Below are the code and all the weights of a small trained network. Each question names an input and a target symbol and asks about switching units off, where a switched-off unit gives its printed mean instead of its output.

import numpy as np


def w(rows, s, z=0):
    codes = np.array(rows[::2]) - 128.0
    scale = np.full(codes.shape[1], s)
    scale[-1] = z or s
    return codes * scale


def f(y):
    return np.maximum(y, 0)


def softmax(a):
    e = np.exp(a - a.max(-1, keepdims=True))
    return e / e.sum(-1, keepdims=True)


def log_softmax(a):
    a = a - a.max(-1, keepdims=True)
    return a - np.log(np.exp(a).sum(-1, keepdims=True))


def net(x, mask):
    ids = ['Λδημξφψ'.index(c) for c in x.split()]
    T = len(ids)
    res = E[ids] + P[:T]
    u = 0
    for l in range(2):
        q, k, v = (res @ M[l].T for M in (Q, K, V))
        z = softmax(np.where(np.tri(T) > 0, q @ k.T / 2**0.5, -1e9)) @ v
        res = res + np.where(mask[u], z, O[l][:, -1]) @ O[l][:, :-1]
        u += 1
        y = f(res @ A[l][:, :-1].T + A[l][:, -1])
        res = res + np.where(mask[u : u + 12], y, B[l][:, -1]) @ B[l][:, :-1]
        u += 12
    return log_softmax(res[-1] @ U[:, :-1].T + U[:, -1])


Q, K, V, O, A, B = {}, {}, {}, {}, {}, {}
E = w([
[96,170,120,7],'Λ',
[182,172,51,114],'δ',
[98,90,39,68],'η',
[117,128,211,71],'μ',
[90,189,203,147],'ξ',
[87,218,102,83],'φ',
[96,154,49,109],'ψ',
],0.018)
P = w([
[201,169,1,37],'0',
[83,135,176,124],'1',
[77,123,162,133],'2',
[120,131,146,125],'3',
[116,127,142,122],'4',
[124,127,135,120],'5',
[140,133,132,118],'6',
[138,132,124,117],'7',
[111,126,131,126],'8',
[153,137,119,106],'9',
[145,131,116,109],'10',
],0.0071)
Q[0] = w([
[88,219,113,6],'0.h0',
[184,23,174,121],'0.h0',
],0.017)
K[0] = w([
[150,178,8,47],'0.h0',
[187,74,171,128],'0.h0',
],0.017)
V[0] = w([
[200,22,89,20],'0.h0',
[171,160,2,154],'0.h0',
],0.0047)
O[0] = w([
[2,122,70,190,219],'0.h0',
[120,32,71,242,253],'0.h0',
],0.0067,0.006)
A[0] = w([
[68,88,166,96,227],'0.n0',
[136,39,218,66,230],'0.n1',
[160,2,188,28,212],'0.n2',
[236,78,97,132,11],'0.n3',
[129,54,78,192,171],'0.n4',
[194,68,83,202,133],'0.n5',
[177,100,150,128,77],'0.n6',
[116,93,127,71,250],'0.n7',
[158,163,79,133,238],'0.n8',
[238,119,203,101,134],'0.n9',
[153,187,133,201,123],'0.n10',
[88,161,167,142,134],'0.n11',
],0.0095,0.0026)
B[0] = w([
[254,153,97,190,254],'0.n0',
[158,240,43,141,174],'0.n1',
[186,135,252,218,193],'0.n2',
[49,38,207,89,141],'0.n3',
[159,70,199,40,224],'0.n4',
[164,88,142,223,176],'0.n5',
[121,130,81,94,128],'0.n6',
[229,192,127,76,251],'0.n7',
[110,144,197,212,232],'0.n8',
[49,42,211,108,136],'0.n9',
[35,17,128,153,161],'0.n10',
[148,99,102,51,184],'0.n11',
],0.0093,0.0051)
Q[1] = w([
[255,155,102,116],'1.h0',
[126,201,12,251],'1.h0',
],0.0067)
K[1] = w([
[97,72,250,38],'1.h0',
[1,208,167,185],'1.h0',
],0.0071)
V[1] = w([
[217,130,188,185],'1.h0',
[128,56,205,2],'1.h0',
],0.0091)
O[1] = w([
[197,102,163,98,252],'1.h0',
[69,4,184,63,36],'1.h0',
],0.012,0.0021)
A[1] = w([
[102,162,30,153,80],'1.n0',
[71,157,215,219,253],'1.n1',
[110,99,49,158,101],'1.n2',
[212,133,44,56,157],'1.n3',
[106,233,211,81,105],'1.n4',
[72,139,198,91,179],'1.n5',
[84,35,21,212,171],'1.n6',
[164,192,81,88,197],'1.n7',
[36,160,41,94,89],'1.n8',
[126,81,1,85,152],'1.n9',
[74,230,168,131,121],'1.n10',
[72,130,97,118,52],'1.n11',
],0.0087,0.0035)
B[1] = w([
[176,94,124,135,204],'1.n0',
[116,44,38,3,188],'1.n1',
[121,138,141,193,157],'1.n2',
[84,133,176,109,242],'1.n3',
[153,181,21,82,208],'1.n4',
[129,172,77,119,148],'1.n5',
[29,97,143,208,189],'1.n6',
[193,143,204,225,255],'1.n7',
[174,157,204,136,185],'1.n8',
[88,207,130,142,169],'1.n9',
[102,168,87,65,200],'1.n10',
[112,156,160,125,139],'1.n11',
],0.012,0.01)
U = w([
[97,191,151,105,80],'Λ',
[175,68,52,217,160],'δ',
[58,115,188,121,202],'η',
[251,70,24,167,104],'μ',
[87,124,31,69,114],'ξ',
[71,212,3,172,204],'φ',
[63,147,112,219,3],'ψ',
],0.0073,0.005)

Each question gives the input, a string of symbols that net reads in full, and the target symbol t.
The units are the heads (2 rows each of Q, K, V and O) and the neurons (one row each of A and B). Each row of codes is followed by its name. A weight is (code - 128) times the scale printed after its matrix; where a second scale follows, it is the last column's (O, A, B and U).
mask holds one flag per unit, layer by layer, with each layer's heads first. A switched-off unit (its flag False) gives its mean, the last column of its rows in O or B, instead of its output. The means were averaged over made-up inputs and are rounded, as every weight is.
A unit's drop is (log p(t) with every unit on - log p(t) with that unit switched off) / (log p(t) with every unit on - log p(t) with every unit switched off).
The circuit of an input: a set's keep is (log p(t) with only the set's units on - log p(t) with every unit switched off) / (log p(t) with every unit on - log p(t) with every unit switched off). Starting from the 12 units with the biggest drops (on a tie, the unit counted first), units are removed one at a time, each time the one whose removal leaves the highest keep (on an exact tie, the one counted first), for as long as the keep stays at least 0.8.
units of the circuit, in order: the units of the circuit, biggest drop first
most important unit: the unit with the biggest drop
top k neurons: the k neurons with the biggest drops, biggest first
top k neurons in layer l: the k neurons of layer l with the biggest drops, biggest first
input ξ Λ φ Λ μ ξ, target ξ: most important unit : 1.n7
input ξ η ψ, target η: units of the circuit, in order : 1.n4; 0.h0; 1.h0; 0.n9
input δ Λ Λ ψ φ μ η μ Λ η η, target η: units of the circuit, in order : 0.n4; 1.h0; 0.h0
input φ φ μ Λ φ Λ ξ, target μ: units of the circuit, in order : 1.n3; 1.n1
input ξ φ φ Λ, target ξ: top 2 neurons in layer 1 : 1.n4; 1.n8
input δ η Λ ξ ψ, target η: units of the circuit, in order : 0.n4; 0.h0; 1.h0
input Λ ξ φ ξ, target φ: top 3 neurons : 0.n4; 0.n2; 0.n8
input Λ Λ φ φ η Λ φ ψ Λ μ, target φ: top 2 neurons : 0.n1; 1.n10
input η Λ φ Λ ψ ξ φ Λ φ η, target ψ: units of the circuit, in order : 0.h0; 1.n6
input δ φ μ Λ φ η η δ η δ Λ, target η: top 2 neurons in layer 0 : 0.n4; 0.n1
input η μ φ δ ξ ξ Λ δ, target δ: top 2 neurons : 0.n5; 0.n8
input φ Λ μ Λ, target μ: units of the circuit, in order : 1.h0; 0.h0; 0.n2; 0.n4
input φ δ Λ, target μ: units of the circuit, in order : 1.n6; 0.n0
input ξ φ Λ φ μ, target ξ: top 2 neurons in layer 0 : 0.n9; 0.n1
input φ η Λ η Λ Λ ξ, target μ: most important unit : 0.h0
input δ δ Λ Λ δ, target δ: top 3 neurons : 0.n5; 1.n3; 0.n8
input Λ Λ Λ η φ δ φ Λ ψ ξ, target φ: units of the circuit, in order : 1.h0; 0.n4
input Λ Λ ψ Λ Λ ξ η, target η: top 2 neurons : 0.n4; 1.n4
input η ξ Λ η η Λ η φ Λ ψ, target ψ: top 2 neurons : 1.n6; 0.n2
input φ Λ φ ξ, target ξ: most important unit : 1.n1
input η φ φ Λ φ φ ξ Λ, target ψ: top 2 neurons : 0.n2; 1.n7
input δ Λ μ ψ φ Λ η η μ Λ, target η: top 3 neurons : 0.n4; 1.n4; 1.n3
input ξ μ δ Λ μ ψ ψ Λ μ μ, target μ: top 3 neurons : 0.n2; 0.n1; 1.n3
input η φ η φ μ Λ Λ ψ Λ, target ψ: top 2 neurons : 0.n2; 1.n4
